[ 2.97 -0.63 -2.42  1.40 -0.01 -0.30  3.95 -1.15  0.88  1.79  0.31  0.73
  0.15 -1.85 -1.76  0.57 -1.66 -6.28  1.58 -1.29 -0.42 -1.64 -0.09 -2.31
 -3.21 -5.40  0.15 -1.18 -0.11  0.15] : H
[-1.00 -0.21 -0.82  0.14  0.40 -1.39  1.33 -3.83  2.18 -3.66 -0.37  0.06
  0.81 -0.57 -1.48  1.13 -1.27 -1.83 -1.46  1.38  0.01 -0.34  1.42  0.43
 -5.76 -0.92  0.35  1.93 -1.75 -3.19] : S
[-3.05  0.17  0.54 -0.11 -1.60 -0.84 -1.45  1.08 -0.12 -0.57 -0.67  0.73
 -0.19 -0.55 -0.76 -0.47 -1.35  0.06 -1.58  4.32  0.26 -3.03  0.74  5.87
 -0.52 -0.56  1.03  1.28 -1.03  0.68] : R
[-1.24  0.23 -2.04 -0.05  2.55  4.17  0.73  0.85 -1.04  6.00 -0.83 -2.16
  0.32  0.61 -2.07 -2.08 -2.57 -0.47 -0.68 -0.51 -2.71  0.72 -1.65 -4.31
 -0.28  0.49  0.03  0.30  2.87  3.16] : W
[ 0.41  1.36 -1.54 -0.45 -1.29 -0.81 -2.41  2.80 -0.67  0.17  0.84 -1.35
 -0.12  3.15  1.37 -0.33  1.29 -3.04 -0.09 -1.96 -1.15 -0.66  0.32  0.60
  2.12 -1.09 -0.70 -1.09  3.65  1.99] : T
[ 0.33  2.16 -0.48  0.20 -0.04  1.73 -2.42 -1.42 -4.44  1.97 -0.07 -0.25
  0.57  0.71 -2.20  2.70 -0.24 -2.12 -2.56 -1.42  3.00 -0.63 -2.42  1.40
  1.07  0.87  0.48  3.07  3.63 -3.42] : L
[ 1.80 -1.87  0.41 -0.04  0.18 -1.32 -2.75  0.14  4.51  4.86 -0.62 -2.54
  0.85  0.16  6.07  1.93  1.67  5.82  1.80  0.31  5.40  1.04 -0.59 -0.64
  3.40 -0.80  0.20  1.76  0.93  2.90] : P
[-2.26  0.41  0.46  0.50  0.16 -2.41  1.54  0.05 -2.28 -4.76  0.45  2.22
  0.98  0.56 -0.75 -1.66  0.34  2.12  0.39 -2.50  4.71  1.03 -2.59  3.32
  2.00 -1.93 -0.02 -0.42 -1.88 -1.78] : E
[ 1.46 -2.33 -0.65 -0.35  0.88  1.76  0.91  4.70 -1.04  1.46 -0.47 -1.29
  0.54  1.63 -1.81  1.44  1.06  1.67 -0.12 -0.35  2.94  0.02 -1.04 -3.56
  7.05 -2.01  0.16  0.99  2.80 -0.72] : V
[-0.91  3.84 -2.60 -0.61  0.01  2.51  0.79 -3.02 -2.38 -0.97 -0.39 -0.20
  0.76  0.17 -0.18  2.51  0.62  0.41  0.09  2.54  2.62 -0.25  0.12 -0.44
  0.04  2.18  0.60  2.97  0.24  0.08] : U
[ 0.03  0.78  0.08 -0.20  1.37  3.84 -3.32 -0.66 -0.15  8.16  0.87 -1.31
 -0.51 -0.33  1.25 -1.10 -0.49  4.75 -1.57 -0.95 -0.54 -3.59 -0.12  1.96
 -0.12  0.87 -0.46 -1.07 -2.28  2.90] : X
back: [ 0.17 -0.67] | T
back: [ 1.40 -2.42 -0.63  3.00] | L
where: [-0.68] | W, 18
back: [ 0.35 -0.92 -5.76  0.43  1.42 -0.34  0.01  1.38 -1.46 -1.83] | S

[ 1.88  2.18 -1.78  2.01  0.57] = A
[-1.89 -2.04 -0.06 -4.17  1.45] = Y
[-0.48 -0.94  1.42  1.75 -0.30] = Q
[-0.94 -0.48  1.25 -7.86 -1.79] = B
[-0.76 -2.17  1.29 -3.64 -0.13] = K
[-1.82 -3.13  0.95 -0.41  0.56] = M
where: [-1.78] | A, 2
back: [-0.13 -3.64] | K
back: [ 2.01 -1.78  2.18] | A
where: [-3.64] | K, 3
which: [-0.94 -0.48  1.25 -7.86 -1.79] | B

[-0.04  0.03  0.02 -0.01  0.01  0.02  0.00  0.01  0.00 -0.01  0.01  0.01
 -0.03  0.00  0.02  0.01 -0.01  0.00  0.02  0.01 -3.23  0.00 -0.03] = Fike
[-0.22 -1.46 -0.39 -0.88  2.42 -1.08 -1.73  1.12 -1.51 -0.61 -0.70 -1.05
  0.38  0.24  1.53 -0.89  0.96 -0.18 -0.74  2.14 -1.60  1.90  1.15] = Lek
[-0.04  0.03  0.02 -0.01  0.01 -3.30  0.00  0.01  0.00 -0.01  0.01  0.01
 -0.03  0.00  0.02  0.01  0.00  0.00  0.02  0.01 -0.02  0.00 -0.03] = niner
[ 0.03  0.02 -0.01 -2.68  7.24 -3.29 -5.19  3.49 -4.48 -1.85 -2.12 -3.18
  1.17  0.72  0.00 -0.01  0.02 -0.01  0.02  0.00  0.01 -0.05 -0.02] = Mik
[-0.01  0.02  0.03  0.00  0.02 -0.05  0.01 -0.01  0.01 -0.02 -0.02  0.01
  0.01 -0.05 -0.01  0.02  0.02  0.01 -0.02  0.00 -0.05 -0.01  0.00] = Tif
[-0.04  0.03  0.02 -0.01 -0.03  0.02  0.00  0.01  0.00 -0.01  0.01  0.01
 -0.03  0.00  0.02  0.01  0.00  0.00  0.02  0.01 -0.02  0.00 -0.03] = Beki
[ 0.27  1.45  0.35  0.90 -2.42  1.09  1.74 -1.11  1.51  0.60  0.68  1.03
 -0.40 -0.21 -1.49  0.89 -0.94  0.23  0.74 -2.13  1.63 -1.87 -1.15] = Garid
[-0.73 -4.51 -1.13 -2.68  7.24 -3.29 -5.19  3.49 -4.48 -1.85 -2.12 -3.18
  1.17  0.72  4.52  0.91 -0.92  0.23  0.73 -2.14  1.59 -1.87 -1.14] = lurap
which: [-0.01  0.02  0.03  0.00  0.02 -0.05  0.01 -0.01  0.01 -0.02 -0.02  0.01
  0.01 -0.05 -0.01  0.02  0.02  0.01 -0.02  0.00 -0.05 -0.01  0.00] | Tif
where: [0.89] | Garid, 15
where: [0.74] | Garid, 18
back: [ 0.00 -0.01 -0.05  0.00 -0.02  0.01  0.02  0.02 -0.01] | Tif

[ 7.47 -0.64  1.40  3.52 -1.27  4.42 -2.10] = F
[-0.52 -3.74  4.00  4.64 -3.37  7.59 -2.35] = J
[-2.30 -4.58  3.69  3.42  1.39 -1.30  4.87] = Z
[-0.64  1.40 -1.27  7.47  3.52  1.40 -2.11] = C
[-1.61  5.81 -3.00  3.77 -5.46 -3.95  0.45] = D
back: [ 1.40  3.52  7.47 -1.27  1.40] | C
back: [-1.27  3.52  1.40 -0.64  7.47] | F
back: [-3.95 -5.46  3.77 -3.00] | D
where: [-2.11] | C, 6

[-1.71  2.81  0.24  0.61  4.50  0.65 -1.22] -> rese
[ 0.75 -0.46 -0.17 -1.63  0.75 -0.03 -1.09] -> Fav
[ 2.44  1.44  1.98  7.39  3.13 -3.90 -0.09] -> dezup
[ 2.54  1.47  1.88  7.45  2.42 -2.18 -0.72] -> Purod
[ 0.75 -0.46 -0.17 -0.69  0.75 -0.03 -2.97] -> zipo
[ 1.89 -0.37 -0.10 -1.56 -1.08  2.07 -2.00] -> Tapof
[ 4.48  1.37  1.58  2.43  5.17  0.29 -3.95] -> filib
[-0.46  0.75  1.45  5.23  5.07  0.47 -0.70] -> tig
[ 8.62  0.09  2.91  7.01  7.52 -6.01 -6.07] -> Rimep
where: [-0.70] | tig, 6
where: [2.42] | Purod, 4
where: [-1.09] | Fav, 6
which: [ 0.75 -0.46 -0.17 -1.63  0.75 -0.03 -1.09] | Fav
where: [-0.10] | Tapof, 2
where: [1.44] | dezup, 1
back: [ 4.50  0.61  0.24  2.81 -1.71] | rese

[-2.02  2.44  2.86 -1.54 -3.40  0.43  3.54  0.84 -3.18 -2.00  2.68  2.80
 -1.61 -3.46  0.49  3.57  0.71] = noner
[-2.41  0.97  2.48 -0.91 -2.50  0.66  2.60 -0.40 -2.59  0.29  2.64 -0.03
 -2.65 -0.21  2.60  0.40 -2.63] = dovo
[ 1.57 -2.71 -2.88  1.40 -7.03 -3.22  3.99  6.96  2.69 -4.55 -6.95 -2.12
  4.86  6.78  1.59 -5.36 -6.59] = fumal
[ 3.06  3.77  1.58 -3.10 -2.99  1.76  3.76 -0.05 -3.75 -1.66  3.05  2.40
  2.49 -0.99 -3.03 -0.72  2.63] = gigus
[-2.65 -3.16  1.06  3.68  0.77 -3.27 -2.49  2.13  3.44 -0.36 -3.66 -1.60
  2.88  2.93 -1.50 -3.68 -0.32] = Sefa
[-3.72 -1.65  3.03  2.97 -1.69 -3.72  0.06  3.80  1.58 -3.10 -2.99  1.76
  3.76 -0.05 -3.75 -1.66  3.05] = delas
[-3.50 -0.01  3.48  1.56 -2.71 -2.88  1.40  3.54  0.26 -3.33 -1.76  2.61
  3.05 -1.10 -3.57 -0.49  3.30] = Duz
back: [ 1.40 -2.88 -2.71  1.56] | Duz
back: [ 3.05 -1.66 -3.75 -0.05  3.76  1.76 -2.99 -3.10  1.58  3.80  0.06] | delas
back: [-5.36  1.59  6.78  4.86 -2.12 -6.95] | fumal
back: [-0.40  2.60  0.66 -2.50 -0.91] | dovo
where: [-3.27] | Sefa, 5
back: [ 3.05  2.61 -1.76 -3.33  0.26  3.54  1.40 -2.88 -2.71  1.56] | Duz
where: [0.71] | noner, 16

[ 2.28  1.79  1.30  2.50 -0.69 -0.75  0.21  1.36  0.10  2.10  3.66 -3.75
  2.00 -2.51 -2.51  2.45  2.08 -1.92 -0.23 -3.18  3.40 -1.72  2.09  0.12
 -2.68 -1.94  0.12 -0.06 -3.37  4.28 -1.52  0.62  3.39 -2.08  0.88 -4.72] -> kufen
[ 0.48  0.09  0.10  0.60 -0.61 -6.27 -0.29  1.95 -2.84  0.31  1.66  3.16
 -3.43  1.40 -0.76  2.40 -0.13 -1.90  1.67 -2.95 -3.25  0.62  4.92  0.23
 -2.68 -0.28  0.15  0.62 -2.50 -0.01 -0.49  1.39  4.28 -1.69 -4.43 -3.22] -> vin
[ 2.28  1.79  1.30  2.50 -0.69 -0.75  0.21  2.10 -3.75  2.45  0.10  1.36
 -2.51  3.66 -2.51  2.00  2.08 -1.92 -0.23 -3.18  2.81 -1.72  2.09  0.12
 -2.68 -1.94  0.12 -0.06 -3.37  0.71 -1.52  0.62  0.88 -2.08  3.39 -1.18] -> Keki
back: [ 2.81 -3.18 -0.23 -1.92  2.08  2.00] | Keki
back: [ 2.00 -2.51  3.66 -2.51  1.36  0.10  2.45 -3.75  2.10] | Keki
which: [ 2.28  1.79  1.30  2.50 -0.69 -0.75  0.21  1.36  0.10  2.10  3.66 -3.75
  2.00 -2.51 -2.51  2.45  2.08 -1.92 -0.23 -3.18  3.40 -1.72  2.09  0.12
 -2.68 -1.94  0.12 -0.06 -3.37  4.28 -1.52  0.62  3.39 -2.08  0.88 -4.72] | kufen
back: [-2.68  0.12  2.09 -1.72  3.40 -3.18 -0.23 -1.92  2.08] | kufen
back: [ 2.09 -1.72  2.81 -3.18 -0.23] | Keki

[ 0.87 -1.47 -2.51 -0.49 -1.63  0.62 -1.09  1.59 -1.40  0.22 -1.98 -0.07
 -0.61] : kesin
[ 0.21 -1.71 -6.47  0.88 -2.90  1.26 -2.68  1.11 -3.31  0.16 -5.34 -0.28
 -1.12] : peva
[ 1.43 -1.09  0.12 -0.53 -1.51  1.09 -0.35  1.56 -1.41  0.43 -0.76 -0.50
 -0.44] : pini
[ 1.02 -0.23 -2.12  1.53 -2.04  1.82 -1.28  2.16 -3.20  0.24 -2.59 -0.67
 -0.84] : kuvi
[-4.46  1.33 -0.58  3.69 -1.55  1.54 -1.26 -1.20 -3.01 -0.07 -2.40 -1.61
 -0.68] : safog
[ 1.12 -1.80 -0.53 -0.49 -1.98  1.37 -0.18  1.67 -1.64  0.23 -1.08 -0.40
 -0.45] : kog
[-2.03 -1.59 -4.76 -0.96 -0.85 -1.09 -2.20 -0.36  0.14  0.33 -3.00  0.41
 -0.54] : tira
[ 5.36 -0.69 -1.36  1.82 -1.26  2.48  0.87  2.87 -2.60 -0.24 -1.09  0.42
 -0.01] : divi
[ 0.41 -0.64 -0.70  0.15 -2.26  1.56 -1.36  2.27 -2.78  0.58 -1.92 -1.04
 -0.97] : Dupo
where: [-2.04] | kuvi, 4
where: [-2.20] | tira, 6

[4.87 3.19 7.71 0.24] -> Bepug
[-1.40  2.40  3.12  0.97] -> nutuk
[2.41 3.01 3.18 1.01] -> pem
[ 3.01  3.12  2.41 -0.94] -> gotas
where: [3.19] | Bepug, 1
back: [3.18 3.01 2.41] | pem
back: [3.18 3.01] | pem
back: [7.71 3.19] | Bepug
back: [3.12 3.01] | gotas
back: [2.41 3.12 3.01] | gotas
where: [0.97] | nutuk, 3

[ 1.83 -2.30  0.82  0.50  0.59  1.12  0.00 -0.78  0.89 -0.80  1.27  0.99
 -3.53 -0.52 -1.77 -0.57 -1.32 -1.55 -0.53  0.02  0.63 -0.30  1.31 -0.71
 -1.04  0.06  0.57  0.22  0.01  0.40  0.02  0.59 -0.78 -0.64  1.08 -0.22
  1.43 -1.96]  fige
[-1.72 -2.34  0.77  0.45  0.59  1.12 -0.48 -0.85  0.97 -0.79  1.29  1.01
 -3.56 -0.54  6.24 -0.53 -1.35 -1.66 -0.55 -0.04  2.07 -0.40  1.38 -0.58
 -1.05  7.75  0.50 -0.81  0.08 -0.64  0.01  0.68 -0.75 -0.57  1.19 -0.13
  1.54  1.49]  Zipe
[-1.72 -2.34  0.77  0.45  0.59  1.12 -0.48 -0.85  0.97 -0.79  1.29  1.01
 -3.56 -0.54  6.24 -0.53 -1.35 -1.66 -0.55 -0.04  2.07 -0.40  1.38 -0.58
 -1.05  7.75  0.50 -0.81  0.08 -0.64  0.01  0.68 -0.75 -0.57  1.19 -0.13
  1.54 -2.09]  lopas
[-1.68 -2.21  0.87  0.48  0.59  1.16 -0.47 -0.80  1.05 -0.73  1.34  0.97
 -3.52  0.98 -1.83 -0.49 -1.32 -1.54 -0.56  0.08  0.63 -0.36  1.33 -0.61
 -0.99  0.05  0.49  0.28  0.07 -0.65 -0.06  0.60 -0.80 -0.60 -4.15 -0.31
  1.45 -2.08]  guz
which: [-1.72 -2.34  0.77  0.45  0.59  1.12 -0.48 -0.85  0.97 -0.79  1.29  1.01
 -3.56 -0.54  6.24 -0.53 -1.35 -1.66 -0.55 -0.04  2.07 -0.40  1.38 -0.58
 -1.05  7.75  0.50 -0.81  0.08 -0.64  0.01  0.68 -0.75 -0.57  1.19 -0.13
  1.54 -2.09] | lopas
where: [1.45] | guz, 36
where: [-0.36] | guz, 21

[-0.44  3.15 -1.35 -1.13 -0.60  5.53 -1.63 -5.49] : fezol
[ 3.66  3.62  3.85 -4.68  1.71 -1.35  1.63  2.24] : Domuz
[ 4.38 -3.26 -6.56  3.66  2.14  3.86 -4.68 -2.76] : kul
[ 1.36  0.70 -4.18 -3.61 -3.58  1.95  2.13 -4.70] : kufi
[ 4.38  3.85  1.58  2.23  3.62  3.86 -4.68 -2.76] : foget
[ 0.66  1.64  1.58  2.23  2.54  0.23  2.13 -0.43] : rika
[ 0.66  1.64  1.58  2.23  2.54  0.23 -3.92 -0.43] : mut
which: [ 4.38  3.85  1.58  2.23  3.62  3.86 -4.68 -2.76] | foget
where: [-3.92] | mut, 6
which: [ 0.66  1.64  1.58  2.23  2.54  0.23 -3.92 -0.43] | mut
where: [-1.63] | fezol, 6
which: [ 1.36  0.70 -4.18 -3.61 -3.58  1.95  2.13 -4.70] | kufi
back: [-4.68  3.86  2.14  3.66] | kul

[1.00 0.92 4.41 6.85] : gemuz
[ 1.44  1.81  1.45 -2.24] : Linu
[ 0.54  2.92  1.45 -2.24] : tepa
back: [6.85 4.41 0.92] | gemuz
back: [1.45 1.81] | Linu
where: [2.92] | tepa, 1

[-1.73 -3.03  1.50 -1.37 -1.07 -0.92 -1.35] -> Zop
[-0.64  0.63 -0.15 -0.19  1.22 -0.24 -0.01] -> gapig
[-4.58 -5.71  3.24 -2.75 -1.77 -1.72 -2.39] -> beb
[-0.77 -0.59  0.00 -0.49  0.01 -0.35  0.78] -> bipup
[ 4.74 -0.14 -0.59  0.58  0.94  0.63 -1.11] -> Gumep
[-1.33  1.40 -0.01  0.00 -2.48 -0.01  0.67] -> Ludi
[-4.48 -6.69  3.31 -2.47 -3.64 -1.22 -2.76] -> lutof
[-3.89  0.17 -0.38  0.04  0.12  0.63 -1.11] -> zaten
where: [-2.47] | lutof, 3
where: [-0.24] | gapig, 5
where: [-0.15] | gapig, 2
which: [-3.89  0.17 -0.38  0.04  0.12  0.63 -1.11] | zaten

[ 0.61 -2.08  1.53 -0.53 -1.40] : pite
[ 6.85 -7.11  0.66 -1.38 -4.96] : depir
[-0.61 -1.12 -2.09 -1.11 -1.24] : Zoveg
[-1.12 -0.50  2.12  1.54  0.16] : Sofez
[ 0.61 -2.08 -0.85 -0.53  0.94] : vukib
[ 5.90 -2.99  1.97  1.32 -1.19] : sevup
where: [-1.11] | Zoveg, 3
where: [2.12] | Sofez, 2
back: [-1.19  1.32  1.97] | sevup
where: [1.54] | Sofez, 3
where: [-7.11] | depir, 1
back: [-1.19  1.32  1.97 -2.99] | sevup

[-0.60  1.44 -1.34 -2.65  2.38 -1.81  0.34 -3.42 -0.22 -4.62 -0.60 -1.04
  2.37  1.36 -3.27 -1.86  0.32  6.70 -0.25  1.56  0.20 -1.79  0.19  0.21
  1.27  2.16  3.36  0.99  3.33 -2.95 -3.49  1.47 -0.53 -0.28  1.51 -0.23
 -2.03 -0.77  2.54  3.24  0.91  1.09 -1.04 -6.80  3.37  4.69  5.60  0.13
 -0.02  0.48 -0.33 -1.77 -1.81] -> satez
[ 5.63  4.30 -0.40  1.34 -1.19  0.11 -2.22 -0.03  0.94 -2.64  1.14 -3.41
  5.77  0.29 -0.38 -2.16 -1.96  1.70  3.04 -1.49  6.21 -5.69 -2.33 -4.38
  1.77  0.19  0.47  0.37 -1.39  0.57  0.10 -0.51  0.72 -1.85  0.97  2.44
 -7.06  2.20  1.29  0.98 -0.82 -2.09 -2.56  0.61  3.37  0.14  3.39 -4.16
 -1.46 -0.98  1.79  1.42 -3.96] -> feniv
[ 5.61  5.17 -1.13 -0.52 -1.50 -0.61 -0.44 -0.32  0.91 -1.06  1.49 -3.38
  5.11 -0.99 -2.06 -1.64 -3.05 -0.32  1.19 -0.19 -2.37  2.13  3.15  1.68
 -2.57  0.40 -5.10  0.04  0.14 -1.06 -2.29  0.55 -0.55 -2.22  0.89  0.30
 -4.82  2.19  2.57  2.04 -0.38 -3.69 -1.97 -0.92  3.26  0.52  2.43 -2.41
 -1.86 -0.72  1.70  1.43 -5.49] -> pimu
[ 5.47  4.65 -0.71  0.43 -1.61 -0.15 -1.15  0.17  0.90 -1.22  1.39 -3.26
  5.00 -0.60 -1.64 -3.05 -2.06  2.12  2.03 -0.62  5.71 -5.35 -1.13 -3.62
  1.32  0.35  0.41  0.01 -0.77 -0.12 -1.10  0.00  0.04 -2.01  0.72  1.15
 -5.37  2.27  1.76  1.32 -0.54 -3.14 -2.04  0.36  2.83 -0.12  2.13 -3.05
 -1.66 -0.88  1.69  1.53 -4.66] -> vut
[ 0.44  4.90 -0.28 -0.31 -3.31  1.00 -2.67  3.46 -0.71 -2.80  1.37 -4.41
  1.30  0.66  0.86  2.13 -0.32 -2.37  3.15  0.40 -0.19 -5.10  1.68 -1.64
 -2.57  1.19 -3.05 -2.89 -2.84  2.39 -3.34 -0.91  2.99 -0.68 -1.83  3.18
 -0.76  4.53 -1.19  1.11  3.48 -3.59  0.05  4.03 -2.62 -2.77 -2.36 -1.29
  0.04 -2.42 -0.68 -0.04 -1.55] -> niru
back: [-3.05 -1.64 -0.60  5.00 -3.26  1.39] | vut
back: [-3.05  1.19 -2.57 -1.64  1.68 -5.10 -0.19  0.40  3.15 -2.37 -0.32  2.13] | niru
back: [-3.05 -1.64 -2.06] | pimu
back: [ 0.55 -2.29 -1.06  0.14] | pimu

[-2.05 -3.46 -2.92 -0.89  7.27  3.13  3.71 -0.72  1.69 -0.21  0.10] : Tuget
[-0.53  0.32  0.01  0.73  0.06 -1.67 -0.45 -0.42  0.68 -3.43  1.07] : sus
[-0.41 -3.46 -2.92 -0.89  7.27  3.13  3.71 -0.72  1.69  1.00  1.02] : Kop
where: [-1.67] | sus, 5
where: [0.10] | Tuget, 10
where: [-0.42] | sus, 7

[-2.15  0.77 -1.81 -5.05  1.74] = Vofom
[ 3.76 -8.74  2.79 -7.60  3.38] = Belap
[ 4.09 -0.25 -1.47 -5.05 -4.85] = boz
[-6.74 -1.95  0.74  2.03 -2.11] = Tir
[-7.72  3.48  1.60  4.30  2.80] = Sutuv
[-1.82 -1.81  0.77 -2.22 -3.75] = dato
[ 3.11  8.24  3.30 -1.08  5.31] = zotaf
back: [-3.75 -2.22  0.77 -1.81] | dato
which: [-2.15  0.77 -1.81 -5.05  1.74] | Vofom
where: [2.79] | Belap, 2

[ 3.84  3.92  7.77 -7.49  8.46]  voz
[ 0.98  2.42  2.10 -2.87  2.53]  dedo
[ 2.54 -2.87 -8.62 -0.08  8.47]  nitug
back: [-0.08 -8.62 -2.87] | nitug
where: [2.53] | dedo, 4
back: [-2.87  2.10  2.42  0.98] | dedo
back: [ 2.53 -2.87] | dedo
back: [-2.87  2.10] | dedo
where: [8.47] | nitug, 4
where: [0.98] | dedo, 0

[ 1.26  0.36 -4.43 -0.05] : Mopeg
[ 1.26  0.36  0.37 -1.18] : Kub
[ 5.80 -1.95 -8.16 -1.18] : Donin
which: [ 1.26  0.36 -4.43 -0.05] | Mopeg
back: [-1.18 -8.16 -1.95] | Donin
where: [-8.16] | Donin, 2
where: [5.80] | Donin, 0

[-0.36 -2.30  3.34  6.93] = gobos
[-1.22  6.94  3.34  6.93] = sanuf
[-0.66 -2.29  3.34 -0.35] = milun
where: [-0.36] | gobos, 0
back: [-0.35  3.34] | milun
where: [-2.29] | milun, 1
where: [-2.30] | gobos, 1
back: [-0.35  3.34 -2.29] | milun
where: [-0.66] | milun, 0

